Below is a small trained network, with its code and all its weights. Each question gives an input and a class and asks what happens when units are switched off, that is, made to give their printed mean instead of their output.

import numpy as np


def w(rows, s, z=0):
    codes = np.array(rows[::2]) - 128.0
    scale = np.full(codes.shape[1], s)
    scale[-1] = z or s
    return codes * scale


def norm(h):
    return h / np.sqrt((h * h).mean(-1, keepdims=True) + 1e-5)


def f(y):
    return y / 2 * (1 + np.tanh(0.7978845608 * (y + 0.044715 * y**3)))


def log_softmax(a):
    a = a - a.max(-1, keepdims=True)
    return a - np.log(np.exp(a).sum(-1, keepdims=True))


def net(x, mask):
    res = np.array(x, float).reshape(1, 3) / 4 @ E
    u = 0
    for l in range(3):
        y = f(norm(res) @ A[l][:, :-1].T + A[l][:, -1])
        res = res + np.where(mask[u : u + 9], y, B[l][:, -1]) @ B[l][:, :-1]
        u += 9
    return log_softmax(norm(res)[-1] @ U[:, :-1].T + U[:, -1])


A, B = {}, {}
E = w([
[197,164,86,151,177],'x0',
[136,196,176,173,254],'x1',
[74,219,112,94,167],'x2',
],0.0073)
A[0] = w([
[162,71,121,143,144,11],'L0N1',
[119,158,123,107,145,251],'L0N2',
[132,161,161,136,188,88],'L0N3',
[39,125,84,115,122,74],'L0N4',
[112,81,109,2,112,196],'L0N5',
[175,137,129,67,177,100],'L0N6',
[106,207,150,152,203,149],'L0N7',
[177,108,193,125,146,158],'L0N8',
[169,60,126,156,150,92],'L0N9',
],0.0095,0.0017)
B[0] = w([
[181,144,122,221,168,152],'L0N1',
[71,95,171,115,165,168],'L0N2',
[137,57,137,36,148,186],'L0N3',
[159,27,72,108,160,171],'L0N4',
[67,96,124,81,113,232],'L0N5',
[141,101,105,58,128,145],'L0N6',
[187,129,240,19,254,254],'L0N7',
[72,96,183,177,137,170],'L0N8',
[41,183,117,199,172,184],'L0N9',
],0.0056,0.0048)
A[1] = w([
[142,223,37,102,134,187],'L1N1',
[71,110,110,35,38,203],'L1N2',
[158,90,184,117,121,187],'L1N3',
[87,104,99,165,218,40],'L1N4',
[97,94,179,92,126,94],'L1N5',
[117,200,68,107,190,86],'L1N6',
[181,97,68,190,2,130],'L1N7',
[102,151,186,58,150,5],'L1N8',
[85,165,237,154,85,19],'L1N9',
],0.0081,0.0018)
B[1] = w([
[252,134,204,125,56,145],'L1N1',
[82,206,2,46,90,255],'L1N2',
[31,134,156,110,124,167],'L1N3',
[162,53,48,178,85,148],'L1N4',
[175,252,130,150,138,170],'L1N5',
[138,76,196,168,164,151],'L1N6',
[148,133,172,96,151,227],'L1N7',
[149,97,191,119,193,174],'L1N8',
[90,135,249,156,39,135],'L1N9',
],0.0056,0.0059)
A[2] = w([
[145,122,182,134,134,56],'L2N1',
[132,61,125,190,87,201],'L2N2',
[103,116,159,51,240,128],'L2N3',
[214,134,47,116,154,224],'L2N4',
[12,142,146,2,174,71],'L2N5',
[104,232,101,63,198,35],'L2N6',
[183,56,168,86,42,4],'L2N7',
[158,137,153,247,193,52],'L2N8',
[233,182,75,122,134,133],'L2N9',
],0.0089,0.0018)
B[2] = w([
[140,91,138,128,56,139],'L2N1',
[71,184,101,171,162,160],'L2N2',
[202,80,253,82,104,236],'L2N3',
[38,128,202,148,102,169],'L2N4',
[210,94,140,107,173,253],'L2N5',
[109,65,160,243,119,192],'L2N6',
[184,128,123,150,221,150],'L2N7',
[155,101,63,69,115,184],'L2N8',
[119,176,188,107,68,152],'L2N9',
],0.0072,0.0074)
U = w([
[69,107,44,6,63,161],'0',
[132,92,23,220,179,136],'1',
[58,118,156,203,91,144],'2',
[188,88,221,65,177,170],'3',
[105,154,103,108,165,64],'4',
[107,190,92,107,172,6],'5',
[166,174,134,132,76,95],'6',
],0.016,0.013)

Each question gives the input, the list of numbers given to net, and the class t.
The units are the neurons (one row each of A and B). Each row of codes is followed by its name. A weight is (code - 128) times the scale printed after its matrix; where a second scale follows, it is the last column's (A, B and U).
mask holds one flag per neuron, layer by layer. A switched-off neuron (its flag False) gives its mean, the last column of its row in B, instead of its output. The means were averaged over made-up inputs and are rounded, as every weight is.
A unit's drop is (log p(t) with every unit on - log p(t) with that unit switched off) / (log p(t) with every unit on - log p(t) with every unit switched off).
unit that matters most: the unit with the biggest drop
k most important neurons: the k neurons with the biggest drops, biggest first
k most important neurons of layer l: the k neurons of layer l with the biggest drops, biggest first
drop when u is switched off: that unit's drop, to one decimal
input [8,4,-7], class 1: 2 most important neurons of layer 0	[L0N9; L0N7]
input [-1,-4,-7], class 1: 2 most important neurons	[L2N7; L2N3]
input [6,-3,-7], class 1: unit that matters most	L1N2
input [6,-2,-6], class 1: 2 most important neurons of layer 2	[L2N3; L2N8]
input [-2,0,-7], class 2: 2 most important neurons of layer 0	[L0N4; L0N8]
input [-6,1,-3], class 0: 3 most important neurons	[L0N7; L2N6; L2N3]
input [2,-2,-2], class 1: 2 most important neurons of layer 1	[L1N5; L1N2]
input [-7,1,-4], class 2: 2 most important neurons	[L1N9; L0N7]
input [3,-2,1], class 6: 3 most important neurons	[L0N7; L1N1; L0N3]
input [3,6,-8], class 1: 3 most important neurons of layer 1	[L1N4; L1N7; L1N8]
input [7,-3,-4], class 2: 2 most important neurons of layer 2	[L2N4; L2N9]
input [-5,0,-1], class 0: 2 most important neurons	[L0N7; L1N2]
input [-4,-2,-5], class 0: 2 most important neurons of layer 2	[L2N3; L2N6]
input [4,-3,1], class 6: unit that matters most	L1N1
input [-7,4,-6], class 2: drop when L2N7 is switched off	0.0
input [-5,-4,-7], class 0: drop when L0N7 is switched off	0.1
input [-4,4,-5], class 2: drop when L1N9 is switched off	0.2
